Here is a tiny trained network, its code and every weight. The questions are about switching its units off for an input and a target symbol, where a switched-off unit gives its printed mean instead of its output.

import numpy as np


def w(rows, s, z=0):
    codes = np.array(rows[::2]) - 128.0
    scale = np.full(codes.shape[1], s)
    scale[-1] = z or s
    return codes * scale


def f(y):
    return np.maximum(y, 0)


def softmax(a):
    e = np.exp(a - a.max(-1, keepdims=True))
    return e / e.sum(-1, keepdims=True)


def log_softmax(a):
    a = a - a.max(-1, keepdims=True)
    return a - np.log(np.exp(a).sum(-1, keepdims=True))


def net(x, mask):
    ids = ['βδζθμψω'.index(c) for c in x.split()]
    T = len(ids)
    res = E[ids] + P[:T]
    r = res
    for j in range(3):
        rows = slice(2 * j, 2 * j + 2)
        q, k, v = (r @ M[0][rows].T for M in (Q, K, V))
        z = softmax(np.where(np.tri(T) > 0, q @ k.T / 2**0.5, -1e9)) @ v
        o = O[0][rows]
        res = res + np.where(mask[j], z, o[:, -1]) @ o[:, :-1]
    y = f(res @ A[0][:, :-1].T + A[0][:, -1])
    res = res + np.where(mask[3:7], y, B[0][:, -1]) @ B[0][:, :-1]
    return log_softmax(res[-1] @ U[:, :-1].T + U[:, -1])


Q, K, V, O, A, B = {}, {}, {}, {}, {}, {}
E = w([
[36,134,122,243,131,118],'β',
[78,91,40,113,141,208],'δ',
[67,76,117,103,164,161],'ζ',
[66,55,81,73,125,128],'θ',
[134,127,114,143,100,236],'μ',
[97,72,219,127,169,181],'ψ',
[135,7,134,196,98,120],'ω',
],0.016)
P = w([
[5,27,129,104,63,201],'0',
[26,51,139,109,69,187],'1',
[49,68,138,119,83,179],'2',
[73,87,129,137,100,172],'3',
[97,101,126,149,117,161],'4',
[122,121,120,164,135,155],'5',
[145,141,118,176,153,148],'6',
[171,157,115,191,169,137],'7',
[197,175,111,202,185,132],'8',
[220,197,108,217,203,126],'9',
[246,214,99,227,226,126],'10',
],0.012)
Q[0] = w([
[96,193,117,134,95,83],'h1',
[124,100,85,174,116,127],'h1',
[134,198,109,68,71,109],'h2',
[112,117,127,92,188,139],'h2',
[203,136,147,103,3,30],'h3',
[71,183,107,106,171,107],'h3',
],0.021)
K[0] = w([
[124,106,77,63,118,144],'h1',
[211,179,141,131,200,68],'h1',
[36,65,170,155,100,202],'h2',
[166,134,117,156,29,68],'h2',
[3,99,125,75,106,158],'h3',
[205,131,124,52,171,183],'h3',
],0.016)
V[0] = w([
[162,51,244,103,149,101],'h1',
[205,98,48,74,38,195],'h1',
[104,90,177,155,76,26],'h2',
[185,167,173,214,102,164],'h2',
[78,225,119,104,183,144],'h3',
[136,185,208,128,83,215],'h3',
],0.011)
O[0] = w([
[129,233,165,77,82,157,187],'h1',
[185,98,157,86,142,47,50],'h1',
[158,159,34,136,112,192,72],'h2',
[116,113,117,94,11,122,102],'h2',
[61,143,103,93,213,199,1],'h3',
[47,190,19,88,85,80,153],'h3',
],0.013,0.0073)
A[0] = w([
[160,191,131,11,118,113,89],'n1',
[219,174,64,179,231,129,79],'n2',
[151,44,125,134,136,82,1],'n3',
[78,54,79,163,99,118,88],'n4',
],0.012,0.0097)
B[0] = w([
[141,147,219,159,192,159,168],'n1',
[161,193,7,74,190,69,159],'n2',
[112,147,88,122,103,203,183],'n3',
[168,135,177,51,138,146,255],'n4',
],0.015,0.0095)
U = w([
[191,109,141,96,171,224,2],'β',
[118,39,161,190,213,90,179],'δ',
[110,189,144,164,171,148,167],'ζ',
[199,177,101,130,186,104,123],'θ',
[128,134,136,43,122,48,127],'μ',
[67,158,39,156,84,164,121],'ψ',
[253,167,153,143,128,109,154],'ω',
],0.0047,0.0068)

Each question gives the input, a string of symbols that net reads in full, and the target symbol t.
The units are the heads (2 rows each of Q, K, V and O) and the neurons (one row each of A and B). Each row of codes is followed by its name. A weight is (code - 128) times the scale printed after its matrix; where a second scale follows, it is the last column's (O, A, B and U).
mask holds one flag per unit, heads first, then neurons. A switched-off unit (its flag False) gives its mean, the last column of its rows in O or B, instead of its output. The means were averaged over made-up inputs and are rounded, as every weight is.
A unit's drop is (log p(t) with every unit on - log p(t) with that unit switched off) / (log p(t) with every unit on - log p(t) with every unit switched off).
The circuit of an input: a set's keep is (log p(t) with only the set's units on - log p(t) with every unit switched off) / (log p(t) with every unit on - log p(t) with every unit switched off). Starting from all 7 units, units are removed one at a time, each time the one whose removal leaves the highest keep (on an exact tie, the one counted first), for as long as the keep stays at least 0.8.
units of the circuit, in order: the units of the circuit, biggest drop first
most important unit: the unit with the biggest drop
top k neurons: the k neurons with the biggest drops, biggest first
which heads matter: for each layer, one digit per head in row order, 1 if its drop is at least 0.15 and else 0, layers parted by /
input β ψ δ ζ ζ β ζ δ δ, target δ: which heads matter -> 011
input δ ζ θ θ ψ β ω ψ ψ ω, target ψ: top 2 neurons -> n4; n1
input δ μ ω θ ζ ω δ ω δ β β, target β: units of the circuit, in order -> h2; h1; n4; h3
input δ δ ζ β ω δ δ μ μ μ ζ, target μ: which heads matter -> 111
input ζ ζ δ ψ, target ζ: top 2 neurons -> n1; n4
input δ ζ ψ ζ, target ζ: units of the circuit, in order -> h1; n1; h3
input δ δ μ ω θ, target ω: units of the circuit, in order -> h3
input ζ ζ δ ψ θ θ θ, target θ: which heads matter -> 011
input μ ω ω β δ θ μ δ ψ, target δ: top 2 neurons -> n3; n2
input ψ δ ω, target ω: which heads matter -> 101
input β μ δ, target μ: units of the circuit, in order -> n4; h3; n3
input β β δ ζ ζ δ, target δ: units of the circuit, in order -> h2; h1
input ω θ β ω ψ, target ω: which heads matter -> 011
input ψ δ ω ω ω δ β ζ, target β: units of the circuit, in order -> h1; n4; h2
input θ β ω θ ω, target θ: units of the circuit, in order -> h2; n2
input δ μ β ω ψ θ ψ ζ ζ μ θ, target μ: which heads matter -> 111
input ω ψ ζ δ δ β ω θ β ψ β, target ψ: units of the circuit, in order -> h2; h1
input ζ ζ μ μ δ β ψ, target β: units of the circuit, in order -> h1; n4; h2
input μ δ ψ ψ ψ θ β, target θ: which heads matter -> 111
input ψ β μ θ θ β δ θ ψ β, target ψ: which heads matter -> 011
input δ δ β θ ζ, target θ: most important unit -> h2
input δ β β θ δ ψ β θ β, target θ: which heads matter -> 101
